Below are the code and all the weights of a small trained network. Each question names an input and a class and asks about switching units off, where a switched-off unit gives its printed mean instead of its output.

import numpy as np


def w(rows, s, z=0):
    codes = np.array(rows[::2]) - 128.0
    scale = np.full(codes.shape[1], s)
    scale[-1] = z or s
    return codes * scale


def f(y):
    return np.maximum(y, 0)


def log_softmax(a):
    a = a - a.max(-1, keepdims=True)
    return a - np.log(np.exp(a).sum(-1, keepdims=True))


def net(x, mask):
    res = np.array(x, float).reshape(1, 4) / 4 @ E
    y = f(res @ A[0][:, :-1].T + A[0][:, -1])
    res = res + np.where(mask, y, B[0][:, -1]) @ B[0][:, :-1]
    return log_softmax(res[-1] @ U[:, :-1].T + U[:, -1])


A, B = {}, {}
E = w([
[174,182,92,61,178,232],'x0',
[138,126,40,220,2,203],'x1',
[39,60,72,124,146,139],'x2',
[60,210,179,190,141,168],'x3',
],0.009)
A[0] = w([
[150,89,109,90,184,63,144],'N1',
[147,95,102,167,86,74,150],'N2',
[197,242,212,230,88,122,212],'N3',
[177,254,126,114,111,145,161],'N4',
[100,113,212,189,199,114,151],'N5',
[56,174,154,250,168,162,216],'N6',
[155,175,131,77,225,107,159],'N7',
[114,138,121,80,192,105,129],'N8',
[69,98,140,145,204,43,180],'N9',
[175,6,30,98,91,182,155],'N10',
[148,156,133,37,211,149,191],'N11',
[231,174,200,80,177,150,174],'N12',
[144,61,86,53,139,104,254],'N13',
[162,68,139,55,216,167,192],'N14',
[94,95,166,134,118,52,211],'N15',
[78,132,95,79,250,174,191],'N16',
[93,85,84,117,62,51,125],'N17',
[166,195,170,148,137,160,205],'N18',
[132,75,199,94,184,120,119],'N19',
[185,103,157,193,57,110,218],'N20',
[70,60,115,76,104,68,246],'N21',
[131,98,136,35,133,41,209],'N22',
[162,100,116,77,158,124,154],'N23',
[211,154,59,53,116,182,219],'N24',
[133,58,137,168,59,90,171],'N25',
],0.008,0.0043)
B[0] = w([
[131,126,160,157,177,138,198],'N1',
[167,148,100,229,97,112,190],'N2',
[208,253,134,81,6,113,246],'N3',
[169,230,28,123,91,153,210],'N4',
[97,142,195,42,113,82,192],'N5',
[41,209,185,107,54,142,233],'N6',
[134,151,44,85,214,107,217],'N7',
[99,92,120,57,200,140,187],'N8',
[80,61,213,105,161,26,218],'N9',
[159,21,236,138,88,173,247],'N10',
[96,126,71,119,186,169,235],'N11',
[162,169,88,115,153,145,230],'N12',
[172,78,162,161,184,191,234],'N13',
[140,78,90,79,207,152,232],'N14',
[137,160,226,148,145,44,209],'N15',
[32,76,75,111,158,144,232],'N16',
[135,87,113,220,137,63,198],'N17',
[137,209,81,83,99,132,202],'N18',
[142,121,159,118,201,73,192],'N19',
[222,198,122,194,71,96,218],'N20',
[123,64,195,166,181,74,228],'N21',
[173,153,154,177,199,150,227],'N22',
[122,109,110,106,164,187,185],'N23',
[185,87,105,88,99,215,255],'N24',
[182,128,175,232,92,61,210],'N25',
],0.0062,0.009)
U = w([
[147,118,134,253,129,65,136],'0',
[204,180,100,136,79,120,173],'1',
[76,110,71,125,129,93,56],'2',
[64,172,123,188,100,173,229],'3',
[117,146,167,101,101,74,88],'4',
[139,108,137,139,203,99,38],'5',
[169,62,146,134,131,181,199],'6',
[143,144,43,121,159,132,10],'7',
],0.012,0.0012)

Each question gives the input, the list of numbers given to net, and the class t.
The units are the neurons (one row each of A and B). Each row of codes is followed by its name. A weight is (code - 128) times the scale printed after its matrix; where a second scale follows, it is the last column's (A, B and U).
mask holds one flag per neuron, in row order. A switched-off neuron (its flag False) gives its mean, the last column of its row in B, instead of its output. The means were averaged over made-up inputs and are rounded, as every weight is.
A unit's drop is (log p(t) with every unit on - log p(t) with that unit switched off) / (log p(t) with every unit on - log p(t) with every unit switched off).
The circuit of an input: a set's keep is (log p(t) with only the set's units on - log p(t) with every unit switched off) / (log p(t) with every unit on - log p(t) with every unit switched off). Starting from the 12 units with the biggest drops (on a tie, the unit counted first), units are removed one at a time, each time the one whose removal leaves the highest keep (on an exact tie, the one counted first), for as long as the keep stays at least 0.8.
units of the circuit, in order: the units of the circuit, biggest drop first
unit that matters most: the unit with the biggest drop
k most important neurons: the k neurons with the biggest drops, biggest first
drop when u is switched off: that unit's drop, to one decimal
input [-7,-2,-5,3], class 4: units of the circuit, in order : (N5, N3)
input [4,-1,2,6], class 3: unit that matters most : N6
input [4,7,-2,-5], class 6: 4 most important neurons : (N10, N3, N24, N6)
input [-1,7,8,-8], class 0: 2 most important neurons : (N17, N25)
input [7,5,-1,8], class 1: 3 most important neurons : (N3, N4, N18)
input [-3,-7,-8,7], class 4: 2 most important neurons : (N5, N9)
input [3,5,2,-2], class 6: 2 most important neurons : (N10, N3)
input [1,4,-4,-8], class 6: 2 most important neurons : (N10, N3)
input [-8,7,-5,3], class 1: drop when N3 is switched off : 1.5
input [0,6,-4,8], class 1: drop when N3 is switched off : 0.4
input [4,-4,0,2], class 7: drop when N17 is switched off : 0.0
input [-4,3,-6,-6], class 0: drop when N2 is switched off : 0.1
